Rows and roughly how far along a hidden order each lies, from 0 to 12
In the rows, zero is written as 128.
[ 88 115 159 146 122 122 111 124 135 107 125 104 164 148 132 142 153 151
  97  98 151 143 115 142 131 140 119 125] : 5
[165 122 181 167 125 156 105 131 177 118  97  60 147 134 118 131 182  96
 160 109 122 130 115 111 122 137 134 118] : 6
[109 113 158 142 129 157  87 118 172 125 114 133 162 153 130 144 178 161
  84 105 146 144 118 154 155 132 135 104] : 1
[166  93 212 103 144 189 103 115  90 109 122 106 182 197 110 193 112 255
  25  52 229 108 111 134 206 181 156  63] : 3
[215 123 166 136 137 179 115 128 138 145 117 115 129 152 120 137 133 133
 145 115 146 106 127 115 153 134 144 119] : 7
[216 132 150 131 124 145 142 142 102 142 119 110 110 153 106 140 102 113
 159  96 161 101 136 100 118 147 142 130] : 11
[147 125 173 177 122 128  98 127 114  91 112  32 142 123 135 125 186  77
 165 106 131 142 118 120  92 117 117 139] : 6
[189 120 133  90 124 129 158 145  83 139 139 128 115 151  96 154  52 172
  78  87 177 101 127 100 151 191 145  99] : 12
[119 118 159 139 110 140 125 120 152 117 106 125 169 134 118 141 137 172
  85  76 172 149 122 153 140 135 119 117] : 0
[223 133 152 123 139 155 127 129 137 167 128 140 101 138 116 131 104 127
 158 138 120  85 133  95 148 133 164 133] : 11
[208 122 150 121 137 166 122 135 167 160 118 128 128 142 111 137 115 141
 127 125 133 110 123 116 172 154 173  98] : 8

[131 125 165 128 172 161 166 164 175 110 161  77 174 116 118 172 101 172
 128 157 118 153 149 136  93 130 139 137 127] : 7
[214  63 165 157  64 141 130 150 168 116 196 122 173 140 122 168 115 108
 147  73  94 142 205 126 110 117 126 123 149] : 11
[138 127 118 120 114 123  99 148 143 141 150  90 142 113 121 201 152 144
 124 127  97  70 153 134 138 128 152 126 150] : 0
[159 123 136 122 137 123 130 139 110 152 131 105 196 131 111 161 120 139
 128 121 116 129 153 111  94 144 101 166 131] : 7
[203  68 151 164  65 147 103 142 153 109 177 125 164 140 122 169 113 109
 141  99 107 143 210 126 119 121 129 130 145] : 10
[204  86 169 139 102 157 173 174 189  99 195 111 148 124 117 161  79 140
 122 104 108 160 202 145  88 116 123 129 126] : 11
[199 119 114 155 136 165 147 156 137  94 135 123 124 141 103 141  95 115
 127  72 137 111 171 107 128 124 111 149 153] : 12
[183  68 162 163 117 139 138 140 170 139 170 130 179 127 126 132  87 119
 159  94 100 178 182 135  69 127 102 157 124] : 11
[158 103 160 113 134 118  92 136 109 181 146 107 182 142 101 167 179 117
 140  74  89  98 158 122 116 142 118 164 172] : 2
[145 124 144 126 134 125 131 143 139 157 145  87 204 120 121 157 129 146
 130 142 117 148 147 132  89 139 123 162 126] : 6
[167  90 167 127 101 123  77 137 137 123 164 110 186 137 112 209 185 116
 146 105  62 101 156 122 127 124 141 119 159] : 7

Part 3:
[135 143 121 103  90 129  43 104 119 167 127  95 139 124 152 147 161 117
  52 148 105  87 162  95 121 153 104 106 104 114 119 116 128 108 138] : 3
[129  91 162 164 103 133 103 124 137 115 173 139 128 137  89 137 138 156
 163 129 138 167  54 114 142 182 142 160 119 149 133 113 103 133 130] : 7
[130  90 161 165  99 122  47 119 127 110 190 127 127 129 106 127  93 156
 131 137 143 134  29 151 147 140 133 117 144 156 155 169 101 109 135] : 11
[134  88 160 141  99 136  66 116 123 120 170 116 133 127 114 133 102 147
 111 131 144 173  59 140 152 145 129 120 137 176 142 139 134  82 133] : 11
[130 149 116 142  95 131  57 111 135 154 131 106 133 130 135 145 197 130
 113 148 109  91 147  83 110 186 126 135  86  99 122  97  75 148 144] : 0
[138 140 110 101  89 125  41 106 114 173 105  98 138 114 167 140 129 115
  45 151 110  96 195 119 129 115 102  81 119 131 123 134 132  81 140] : 7
[140 155 106  89 104 133  88 108 121 167 143 101 140 117 162 143 142 108
  50 146 113 107 202 108 123 138 103 108 111 141 119 108 145  93 142] : 5
[144 118 106  56 116 164 210 132 125 127 133 139 141 124 149 144 164  82
  36 109 113 203 188  75 133 151 102 144 104 154  93  52 180  71 130] : 9
[140 126 112  73 108 143 145 118 115 152 149 121 138 115 160 137 117 101
  31 125 118 151 194 112 131 111  99 104 124 165 119 107 175  56 132] : 10
[138 138 108  69 116 134 129 112 115 153 111 104 137 115 169 138 122 101
  38 134 115 122 214 121 127  99  99  99 125 143 117 120 196  81 131] : 9
[142 117 122  79 111 142 132 121 116 134 164 118 138 116 149 137 101 108
  33 121 131 171 169 124 145 116 100 107 134 168 116 109 163  53 129] : 12
[138  82 149 127  93 143  77 121 122 128 170 125 136 126 120 135 107 140
  95 137 135 168  65 126 152 156 121 132 128 172 134 131 150  70 136] : 11
